Below is a small trained network, with its code and all its weights. Each question gives an input and a class and asks what happens when units are switched off, that is, made to give their printed mean instead of their output.

import numpy as np


def w(rows, s, z=0):
    codes = np.array(rows[::2]) - 128.0
    scale = np.full(codes.shape[1], s)
    scale[-1] = z or s
    return codes * scale


def f(y):
    return np.maximum(y, 0)


def log_softmax(a):
    a = a - a.max(-1, keepdims=True)
    return a - np.log(np.exp(a).sum(-1, keepdims=True))


def net(x, mask):
    res = np.array(x, float).reshape(1, 4) / 4 @ E
    y = f(res @ A[0][:, :-1].T + A[0][:, -1])
    res = res + np.where(mask, y, B[0][:, -1]) @ B[0][:, :-1]
    return log_softmax(res[-1] @ U[:, :-1].T + U[:, -1])


A, B = {}, {}
E = w([
[215,137,142],'x0',
[126,153,250],'x1',
[129,128,127],'x2',
[134,191,122],'x3',
],0.017)
A[0] = w([
[59,164,211,130],'n1',
[115,74,82,76],'n2',
[65,119,67,168],'n3',
[100,71,122,151],'n4',
[102,165,172,133],'n5',
[89,109,83,182],'n6',
[192,118,98,210],'n7',
[120,222,113,220],'n8',
[254,108,96,142],'n9',
[170,157,126,70],'n10',
[130,163,219,211],'n11',
[57,105,92,158],'n12',
[171,136,123,254],'n13',
[181,109,163,13],'n14',
[199,141,143,218],'n15',
[132,197,126,233],'n16',
[133,65,137,238],'n17',
[180,133,106,61],'n18',
[197,164,194,124],'n19',
[116,93,173,124],'n20',
[127,190,120,214],'n21',
[144,114,92,33],'n22',
],0.019,0.0057)
B[0] = w([
[6,158,167,240],'n1',
[118,185,153,201],'n2',
[175,239,123,231],'n3',
[178,118,169,187],'n4',
[40,214,195,190],'n5',
[200,186,127,210],'n6',
[95,39,145,200],'n7',
[125,232,15,195],'n8',
[127,25,91,233],'n9',
[224,75,71,157],'n10',
[74,203,217,251],'n11',
[182,197,165,219],'n12',
[128,35,136,184],'n13',
[192,88,224,165],'n14',
[237,65,163,203],'n15',
[191,164,48,186],'n16',
[47,57,212,192],'n17',
[124,49,61,163],'n18',
[233,177,255,224],'n19',
[42,51,223,177],'n20',
[119,222,52,177],'n21',
[17,45,177,164],'n22',
],0.0088,0.018)
U = w([
[202,178,171,255],'0',
[127,49,101,164],'1',
[141,216,37,14],'2',
[209,96,8,19],'3',
[29,135,149,129],'4',
[159,116,202,1],'5',
[40,212,110,8],'6',
],0.011,0.0077)

Each question gives the input, the list of numbers given to net, and the class t.
The units are the neurons (one row each of A and B). Each row of codes is followed by its name. A weight is (code - 128) times the scale printed after its matrix; where a second scale follows, it is the last column's (A, B and U).
mask holds one flag per neuron, in row order. A switched-off neuron (its flag False) gives its mean, the last column of its row in B, instead of its output. The means were averaged over made-up inputs and are rounded, as every weight is.
A unit's drop is (log p(t) with every unit on - log p(t) with that unit switched off) / (log p(t) with every unit on - log p(t) with every unit switched off).
The circuit of an input: a set's keep is (log p(t) with only the set's units on - log p(t) with every unit switched off) / (log p(t) with every unit on - log p(t) with every unit switched off). Starting from the 12 units with the biggest drops (on a tie, the unit counted first), units are removed one at a time, each time the one whose removal leaves the highest keep (on an exact tie, the one counted first), for as long as the keep stays at least 0.8.
circuit, biggest first: the units of the circuit, biggest drop first
top k neurons: the k neurons with the biggest drops, biggest first
drop when u is switched off: that unit's drop, to one decimal
input [1,-1,-2,-6], class 1: circuit, biggest first => n19; n11
input [-7,0,8,-8], class 0: circuit, biggest first => n12
input [1,7,6,0], class 5: circuit, biggest first => n19; n20; n1
input [7,4,-3,0], class 5: circuit, biggest first => n3; n9
input [-5,-6,-2,0], class 0: top 2 neurons => n12; n8
input [0,6,2,3], class 6: top 3 neurons => n1; n5; n11
input [6,0,-1,1], class 3: drop when n9 is switched off => 0.2
input [1,-4,-3,-6], class 1: top 2 neurons => n19; n11
input [2,-8,-4,-3], class 1: drop when n22 is switched off => 0.4
input [2,7,-2,-2], class 5: drop when n19 is switched off => 1.0
